[  25  174   44   94  170 -111 -167  -49  160  123 -139  173  -22  213
 -202   38 -138  -21  215  -43  102 -131   51 -147  215  134  185  -63
   70 -135  237  163  155 -117   42  119  -96 -152   60   26   57 -140
 -191] => lofol
[ -84   23   66  -38  247 -115  143 -313  -23 -202  -89   42 -239  -57
 -119  129  394   48 -212   -5  244  -72  469   78  122   90  -29   55
   48   96 -363 -119   88  172 -160  260   98 -189  -31   25 -130  141
  271] => bapin
[-411  230  140  187  104 -115    0  -11  321   74 -273  402 -318  376
 -269  -61   51 -130 -167   30  -45   11  147   -9  213  -38   61  229
   32  236  -29  235  217  427 -213  213   94   15   45 -248 -105  400
  231] => Dep
[ -56   15  120 -244    6    6  497  -78  -85  115    0 -228   77  -47
  -35   52   25  -54   85  216   12  -78   38 -120  -83  285   50  -34
  212 -145  -77  -80  -61 -169  -35 -223  148  -90  281  118  -69 -133
   29] => lofol
[-107  151   88  186   82 -278 -202  101  207  324 -197  248 -157  314
 -252   66 -290  -96  255  -98   98 -217 -202 -107  154  119  250   33
  103  -54  185  249  274   85  -26  -28  -95 -141   65 -149   74   98
 -204] => tude
[-161  309  186 -217  123  267  -52   65 -150   -2  -46 -251  177  194
 -101 -298  151  -57   67   31 -145  221  -39   83  -75 -342  -58 -232
  108 -134    8  119  -16    8 -148  121  -50  -83  195  -24 -163    8
  -79] => Penim
[  44  102   12  178  109 -224 -149   -3  206  207 -107  200  -61  194
 -240  123 -218   19  279  -36  174 -295 -131 -102  124  212  212   41
  165 -106   58  129  183  -22   42    9  -74 -108  115  -81   15  -52
 -234] => por
[ -87  110  148 -283   -3   87  297  -24 -255  131   15 -449  152  -72
    3  -53  -12  -46  144  118  -77   32  -24  -73 -248   83  -51 -162
  237 -219  -66  -33  -93 -176  -15 -288   86  -79  281  130  -57 -161
  -90] => sep
[ 231  -95  -20   42    9 -395   36  -19    9  351   19  -58  -93 -115
 -138  290 -154   73  439  -74  440 -460 -102 -105   -9  443  222   20
  197 -230  -95  -39  120 -108   68 -276  -31 -186  148   55  203 -211
 -362] => Penim
[ 212  166  173    8  175   94 -281   32  -62  218    0 -165  219  144
 -169  -64 -128   99  407  -98  189 -177 -160    4   21   36  121 -185
   85 -374   70  130   71 -277   67  -10 -117 -213  164   72 -107 -295
 -492] => tude
[  30  323   25  160  264   53 -356  -24  284   11 -226  380  -12  422
 -294 -110  -57  -74   83  -56  -71   14  113  -97  333 -109  209 -119
  -91  -42  364  284  225  -54   -3  353 -117 -192    1  -64  -69  -34
 -134] => nones
[ 245  -85  -31  112   19 -464  -36  -10   54  297  -24  -12 -125  -51
 -196  353 -186   39  468 -142  466 -412 -198  -26   28  390  283   33
  214 -148 -179   -7  180  -49   57 -228  -17 -163  105  -29  201  -28
 -350] => nones
[ -47  405  239    8  240  230 -545   58  -98  -94  -31 -125   80  539
 -222 -321  282   73   53 -214  167  391  -64  357   21 -646  -78 -116
   -9  -38 -329  193  126  261 -362  489 -149 -104  112 -312 -254  154
  -51] => fipib
[-254   38   57  128   63 -229   69  -32  217  109 -235  196 -317  199
 -252  195   72 -107  -51   16  206 -145   78   72  175  148  146  247
  167  212 -287   72  210  418 -185  -25  133  -40  111 -264    9  379
  235] => sep
[ 133    1  -36   92  252 -301  156 -297  191   56  -79  266 -130  -52
 -153  201   44   41   47    5  277 -352  338 -219  246  401  175   45
   41  -77   67  -29  138 -170   87  167  -11 -208  -94  144  -23 -158
  -86] => sep
[ -45  387  116  326  303  149 -899  125  257 -104 -261  415  -29  652
 -283 -252  -57   17   54 -190   78  109  -11  194  449 -489   70   27
 -105   68   89  406  216  285 -226  588 -253  -54  -29 -339 -195  142
 -247] => bapin
[-228  440  279 -228  206  459  -29   31  -31  -63  -69  -72  235  349
 -131 -443  166  -50  -75  136 -353  330    0   30   58 -358 -105 -237
  -46 -134  215  195  -52 -100 -114  270  -13 -102  244   42 -293  -16
    7] => por
[-184  249  115   33  323  127 -126 -180   82 -296 -151  304 -113  310
 -173 -180  383   19 -278  -68   27  202  439  123  243 -276  -83    1
 -178  200 -139   99   96  195 -219  622   -2 -126 -104  -73 -263  245
  222] => tas
[ 185  -17  -27   29  290 -128  -14 -229   37  -70    9   91  -12  -45
 -133  139  174  124  111  -96  332 -194  344  -81  208  159   98  -77
   33 -148  -62 -100   94 -196   65  291 -142 -260 -114  173   23 -236
 -197] => lofol
[-336  198  211 -221  -92  144  385   83   -2  262 -103 -178  132  -17
  -75  -55 -219 -158   55  254 -358  -46 -157 -230  -50  225   77  -41
  145 -194  309  110  -13 -153   41 -344  186  -12  302  107  -29   -6
   48] => Dep
[-102   38  157 -318  123  264  604 -297    6 -113   -4 -114  164  -80
   -3  -73  154  -64 -287  372 -254  118  257 -235   24  247   -6 -181
   28 -160  185 -189 -121 -380  138  -92  152 -157  191  296 -184 -232
  144] => bapin
[  85  330  143   88  100  115 -418  213   -1  309  -89  -62  249  327
 -212 -241 -232   -4  442 -105  -57   13 -353    1   28 -183  125 -234
   43 -309  280  312  168 -199   26   14 -166 -162  245  -20 -124 -153
 -529] => tas
[   0  145   84 -225    1  132   83   25 -273   78   55 -549  213  -16
  -52 -114   64   -7  236    0   23   96  -98   41 -265 -113  -50 -246
  259 -224 -227  -49  -59  -99  -74 -158    9  -17  258   28  -28  -99
 -109] => fipib
[ 234  -21   69   47  -21 -306   23  129 -109  406   23 -172   62  -41
 -176  247 -278   91  508  -72  335 -399 -317  -69  -53  384  231   30
  203 -288  -55   42  116 -250   48 -333    7 -180  200   45   54 -149
 -493] => bapin
[-176  363  193 -299  127  400  299  -69 -134  -13  -30 -212  243  188
  -13 -320   55  -60 -100  201 -353  216  125 -122  -93  -78  -54 -230
  -54 -181  271   68  -91 -255  -33  -29   67 -113  303  186 -230 -132
    4] => por
[ 170    8   70  -46   55  -92  169  -84  -10  300  -18 -119  175  -77
  -87   97 -215   32  289   58  124 -271 -114 -216   -2  344  194 -117
   89 -368  173  -28   69 -404  183 -276    2 -211  204  204   53 -348
 -321] => por
[  10   81  166 -204 -104   62  -74  258 -283  291  119 -768  248  -37
  -49 -100   69   40  338  -90  202  -42 -386  228 -409 -208  -96 -231
  484 -389 -432  -92  -32   46 -183 -429   88   43  375  -74  -21  -84
 -264] => nones
[ -56   93  111 -186  126   78  247 -158 -151  -46  -11 -193   60   48
  -77   13  227   52   38   35  181  -21  202   38 -156  103   -8  -89
  126 -179 -233 -124    8  -76  -93  -40  106  -89  255   72  -92  -29
   77] => fipib
[ 323  206   70    7  321   81 -426 -171  -89 -103   37   -7  136  187
 -103 -111  170  158  172 -185  322  -33  247   76   63 -206    3 -267
  -42 -293  -18   27   90 -184  -83  356 -236 -306   25  131  -35 -328
 -392] => tas
[  42  210  121   18  269  115 -269  -40  133   42 -106  136   91  205
 -182  -79   -2   20  108  -42   55  -97   51  -58  201  -78  149 -132
  -18 -229  250  132  137 -185   54  164 -134 -252   14   90   -1 -170
 -261] => por
[-292  243  106  -55   89   49  -10   53   78  106 -162  -26  -48  277
 -157  -95   70 -111  -37   24  -23   90   21   57   48 -135   41   11
   81  -12  -68  104  138  210 -202   -1  115  -43  178 -181  -49  213
  158] => por
[   9   37  119  -44  -62 -137   20   72 -211  248    6 -379  -22   34
 -142   46   48   18  282  -59  293 -124 -266  192 -262  -23   30    4
  305 -109 -453   37   20  222 -221 -226   61  -21  222 -210  -77  105
 -105] => nones
[  74  322  123  123  241  115 -552   34   63   29 -112   93  145  391
 -222 -194   -5   20  182 -157  112   49  -11   60  175 -299  122 -190
  -66 -204  140  237  209    7  -79  313 -231 -160   82  -81  -75  -75
 -326] => Dep
[-258  123   74   15  256  -45  103 -267  155 -168 -180  228 -249  124
 -202   35  325  -59 -254   96   79   59  512   19  205  -19  -24   76
   17  183 -205   21  101  277 -153  402   68  -82  -36  -51 -165  180
  328] => bapin
[ 144  279   27  302  277 -167 -745   41  142  -62 -143  290 -145  364
 -295   -6   44  104  212 -287  378  -70   56  210  287 -288  121    9
  -42   49  -91  281  251  273 -216  497 -210 -120  -71 -260 -124  106
 -269] => bapin
[ -77    1   36    3  151 -173  305 -267   73 -101  -78  228 -230   -4
 -116  126  316    0 -101   64  232 -176  409  -11   89  247   43  106
   42  162 -251  -60   64  167 -131  191  139  -70   45   35 -101  162
  261] => Penim
[ -91   29   79 -166  -76 -155  426  -22 -160  243  -54 -313   15  -91
  -94  109  -62  -36  168   60   67 -164  -67  -71 -213  304   91   47
  286  -85 -169  -36  -27  -31  -28 -396  192    3  260   55   12   58
  -12] => nones
[ -72  232  233  -87  250   74  -77  -71 -164  -81  -62  -60  -10  165
 -157 -103  340  107 -103  -74  176   32  204  195    3 -154  -38    2
  -21  -63 -216   54  108  120 -242  118   49 -292  100  -30 -228  105
    1] => por
[ -76   25  121 -311  -68  -15  600  -11 -192  259   21 -393  156 -157
   12   43 -109  -90  181  213  -41 -121  -52 -200 -260  342   67  -71
  260 -246  -12  -73  -76 -261   31 -493  212  -33  287  155   -7 -153
  -48] => fipib
[-197  172  214  -90  194  150  214 -166   87  -92 -120  178  -61  148
 -134  -67  214  -47 -215  149  -66  101  325  -30  168   52   12   26
  -66  104   38   65   57   52 -116  263   60 -100  134   86 -215   87
  235] => Dep
[ -81  142  142 -111   48   19  106  -15 -145  111  -64 -192   24  155
 -110  -32   69  -13   48   31   92   25  -13   49 -130  -25   43  -57
   51  -91 -130   40   79   24 -161 -103   94 -127  209  -40 -137   46
  -32] => bapin
[-162  271  280 -288  130  446  -47   84 -255   17  -80 -383  373  203
  -48 -306   83    3   90   41 -139  188 -106  113 -127 -263  -72 -237
  131 -293   36   88    7 -194  -86  -64   38  -72  359   99 -199 -103
 -166] => sep
[  66  363   91  232  114   17 -705  347    6  153 -123  -16  116  472
 -232 -187 -230   14  401 -260   87    4 -326  201  154 -339   69  -94
   80 -141   73  355  167  208 -204  161 -225  -74  185 -296  -92  123
 -440] => lofol
[ 251   94   14   92   70 -197 -175   58   20  288   10  -74   12   76
 -185   98 -175   76  433 -155  311 -246 -190  -11   35  135  151 -137
   94 -247    9   61  122 -106  -52  -15 -144 -187  170  -31  -23 -155
 -406] => tude
[  81  374  175  204  257   24 -638   57  156  121 -174  180  -37  467
 -294 -104  -28   49  176 -192  192   -4  -90  142  303 -270  134  -30
  -32 -113   41  330  251  117 -149  297 -202 -239   55 -193  -81   25
 -270] => nones
[-200   79  152 -207  132  198  384 -186   26  -56  -83  -62   96   20
  -55  -96  190  -79 -202  266 -174    8  251 -177    9  140   14  -49
   39 -105  109  -58  -74 -201   38  -67  157 -116  137  192 -106 -118
  185] => por
[  53  446  128  108  445  329 -686  -11   96 -231 -108  272  158  560
 -158 -386  190   13   26 -206   13  277  223  131  248 -654   20 -297
 -193  -83  238  275  188   38 -105  728 -295 -148  -45  -16 -135  -92
 -271] => Penim
[  81   32   34   90  196 -230  -52 -207  158   88 -113  232 -153   -5
 -148  176  -11   15   98  -62  285 -214  233 -146  229  216  223   -4
    0  -72   60   35  145  -76   54  184  -87 -166  -64   94   29 -164
 -157] => Penim
[  -8  -63   18 -160 -102 -221  338   27 -131  253   19 -425  -48 -205
  -79  210   23   -9  227   63  247 -231 -148   -8 -292  252   54  -16
  347 -181 -311 -166  -13   -3 -119 -447  153  -65  320   12   94  -27
  -15] => por
[ 319  250   52  -44   42  105 -312  128 -214  267   75 -498  397  110
 -107 -114 -201   79  520 -169  161   21 -354   75 -163 -172   98 -356
  198 -485   35   71   73 -310   19 -126 -166 -132  280   27  -13 -304
 -548] => lofol
[ -26   64   65   51   16  -64  -98  155  100  364 -108  -41  116   71
 -166   13 -328  -64  354   48   -4 -281 -302 -196   14  196  215  -60
  131 -253  237  173  137 -177  123 -308   10  -93  141    1   76 -172
 -365] => por
[ 139  -50   -9   14   24 -257   10  -12   14  298  -66  -51   31  -35
 -126  217 -212  -17  339    7  258 -329 -109 -179   39  356  247  -47
  219 -313   28  -20  136 -234   45 -240    6 -109  176   59  146 -218
 -280] => bapin
[  74   79   18   64  194 -134  -71 -142  150  124 -113  134    3  122
 -162   91  -83   20  180  -34  192 -232   82 -136  204  241  178  -61
   55 -192  149   48  158 -165   88   82  -25 -167   63   47   -4 -191
 -143] => tude
[ 201  208  106  106  238  -25 -443   74   39  126   -1    7   35  258
 -229  -78   37  134  305 -209  281 -210 -106  102   22 -107   85 -157
   68 -263   16  106  199 -106  -84  142 -163 -299  130  -20  -64 -149
 -461] => sep
[ 171  110  -26  123  288 -172 -312 -142  119   -2  -76  114 -106  137
 -219  116  178   59  129 -144  327 -156  171    5  179    3  173  -89
   41 -145    8   31  244  -67  -22  241 -119 -349  -68    8   15 -152
 -197] => tas
[  32  413  217 -136  375  462 -347 -202 -193 -328   37  -71  155  300
 -103 -367  480  117 -228  -15  -25  392  385  207   89 -497 -174 -260
 -211 -103 -115   65  -28  -20 -204  563 -118 -238   51   38 -312  -93
   -2] => bapin
[-187   24   81  -24   19 -269  172   -5  -16  197  -92 -131 -166   44
 -162  123  115  -66   70   15  221 -116   34   31  -28  128   72  107
  246   15 -273    0  133  185 -134 -137  116  -94   79 -111   43  153
   50] => Penim
[ 163  425  105   67  350  203 -606  -11  -72   -8  -63  -35  202  302
 -162 -237  105   92  158 -182   87  129   42  117  149 -431   22 -295
  -87 -274  190  238  193 -126  -57  450 -251 -251   43   41 -183 -244
 -389] => sep
[ 194  -58  -46   10    8 -335    9   73  -97  391   17 -293   30  -91
 -131  268 -271   56  507 -108  386 -404 -328  -92 -104  346  221  -53
  282 -361  -59  -77  137 -232   65 -387  -38 -209  192   -9  237 -225
 -434] => tude
[-172  -96   61  -60  241 -225  494 -483  153 -214  -98  269 -336 -114
 -111  263  423    1 -382  177  221 -184  651 -132  196  456   64  177
  -14  170 -227 -214   10   78   -8  254  176 -151  -27  186  -79   56
  445] => tas
[  22  100   78  138  243 -114 -383   55  151   93 -160  169  -51  268
 -231   51  -32   23  221 -207  246 -206  -30   40  158  -88  180  -21
   95 -107   24  133  227   46  -68  196 -140 -203   -1  -46   15    2
 -288] => nones
[-246  114  155  -28  300   38  272 -390  226 -225 -261  367 -200  173
 -164    6  296  -62 -401  148   -9   20  529 -120  272  146   99  134
  -42  189   38    4   60   25  -79  401  108  -92   21  136 -202   73
  399] => tude
[-115  298  256   51   -6  186 -298  386  162  408 -233  -12  269  387
 -298 -193 -471 -134  438   19 -316  -18 -520 -127   10  -94  230  -97
  151 -286  497  439  140 -147  141 -218  -71  -21  312  -35  -43  -68
 -384] => fipib
[ 138   99  138 -112   21   31  -55  183  -51  376  -22 -253  301   79
 -139  -19 -292  -28  430   29    4 -152 -397 -137  -92  101  220 -199
  184 -442  238   84   73 -403  159 -344  -56 -170  299  144  116 -337
 -519] => nones
[ 196  231   68  288  313  -57 -764  -83   38  -36  -95   41  -64  362
 -280  -45  140  110  184 -306  397   12   39  205  255 -287  100 -117
  -41  -80 -195  171  268   91 -149  478 -272 -266  -86 -195  -77  -26
 -277] => tude
[ 110  159   51   75  176  -59 -219   30   88  170 -106   86   41  199
 -184   24 -171  -31  266  -73   96 -166  -42 -132  120   82  186 -102
   61 -216  192  141  140 -157    1   35  -85 -191  104   -6   34 -151
 -293] => sep
[-130  160   74   -2  268   76  -59 -217   10 -238  -80  157  -70  214
 -154  -76  381   42 -218  -34  147   88  442  119  151 -165  -41   11
  -65  124 -260  -12   59  231 -217  483   -6 -109  -32  -43 -151  143
  208] => lofol
[  93  124   79   15   19 -123 -134  192  -53  449  -47 -211  162  152
 -180   34 -301   20  484  -77  159 -221 -363  -81 -112  113  206  -61
  225 -333   46  145  162 -203   68 -366  -98 -160  233  -19   90 -163
 -483] => por
[-328  362  233  -93  235  428   12 -124  160 -165 -176  192   68  328
 -186 -297  167  -40 -213  149 -329  209  278  -16  188 -170  -82  -75
  -98  -30  171  178   24   16  -56  390   68  -72  142   38 -266   70
  200] => lofol
[  11    6   44   35   52 -317   54  -12  172  323  -76  107 -116  -10
 -175  237 -230  -27  311   17  204 -348 -110 -210   82  400  253   58
  142 -183  148   72  160 -154  143 -232   25 -149   87   60  197 -154
 -281] => sep
[  96   19   82 -112 -143 -112  244  166  -50  580   -5 -269  267  -53
  -98   95 -511  -54  534   89    6 -332 -447 -276 -156  442  270 -131
  197 -462  273   62   75 -409  226 -587   27  -89  358  138  119 -296
 -508] => Dep
[ -59  146   22  101  224 -103  -74  -94  302   84 -185  317  -89  198
 -239   46  -53  -71   83   43   35 -153  157 -178  314  147  174  -19
   11  -51  226  131  157 -110   75  344 -104 -122    3   59   -6  -66
  -75] => Dep
[-131   10  124  180  326   -6 -230 -200   99 -306  -71  309 -338  274
 -147   39  533   73 -276 -140  342   39  551  226  256 -157 -129   85
  -27  261 -433  -17  225  407 -380  677 -111 -156 -124 -132 -243  255
  357] => Dep
[  77  292   22  196  282  -67 -516   45  196   45 -163  218  -54  485
 -309  -40  -63   30  250 -217  215  -20  -18   51  234 -176  184  -83
    2  -85  113  213  270   36  -92  323 -190 -221   79 -180    2  -16
 -267] => por
[-190  588  197   96  302  456 -676  239  263    6 -184  238  238  598
 -256 -533  -27  -57   15 -118 -294  416 -114   99  226 -762    9 -298
 -123  -89  589  441  240  -10 -105  585 -261  -34   30  -77 -252  -18
 -275] => tas
[-296  202  181  -34   72  121  118  -21  125   62 -199   44    3  238
 -174 -123   61 -126  -80  114 -142  114   10   10  104  -57   46   20
   53    9   14  120   89  136  -74   70  126   -6  213  -77 -142  195
  154] => Dep
[  12  190  137 -224   95  226 -112   16 -308  -57   46 -550  258  137
  -25 -202  278   52  112  -87  113  206  -54  208 -244 -386 -101 -258
  262 -252 -269  -64  -41  -41 -193   30  -29  -80  226   -1 -153 -113
 -137] => Penim
[ -81   44  177 -370  -99  105  546  -28 -247  243  -17 -496  263 -224
   20   14 -126  -86  112  261 -143  -74 -176 -171 -203  320   87 -127
  254 -314   13  -89 -128 -345  116 -596  209  -60  357  210   -2 -181
  -89] => tude
[ -58   85  -77  239  341 -220 -113 -259  432  -98 -257  692 -318  279
 -275  133  115  -29 -111  -44  158 -179  476 -169  427  157  221  112
  -96  182  232  123  269   63   32  485  -89 -245 -221   22   45   22
   87] => lofol
[  53   90   77 -298   71  246  296 -168 -297  -21  115 -462  246 -166
   64  -92  196   58   11  125    8   46  192  -66 -246   64 -106 -261
  125 -283  -94 -159 -118 -303  -24 -164  122  -54  186  240 -123 -253
  -31] => bapin
[  68  331   53  175  114  -43 -497  187  118  257 -100    2   22  449
 -256 -123 -193   13  408 -206  131  -63 -296   89   56 -218  125 -103
   72 -206   90  279  218  109 -157  138 -153 -158  188 -231  -47    8
 -375] => lofol
[-213  158  203 -235 -121   -2  399  103 -123  357  -15 -239   75   43
  -60  -55 -135 -115  251  150 -156  -67 -210 -135 -216  212   50  -75
  210 -246  104   99  -29  -61  -67 -369  182  -32  365   39  -91  -12
  -71] => Dep
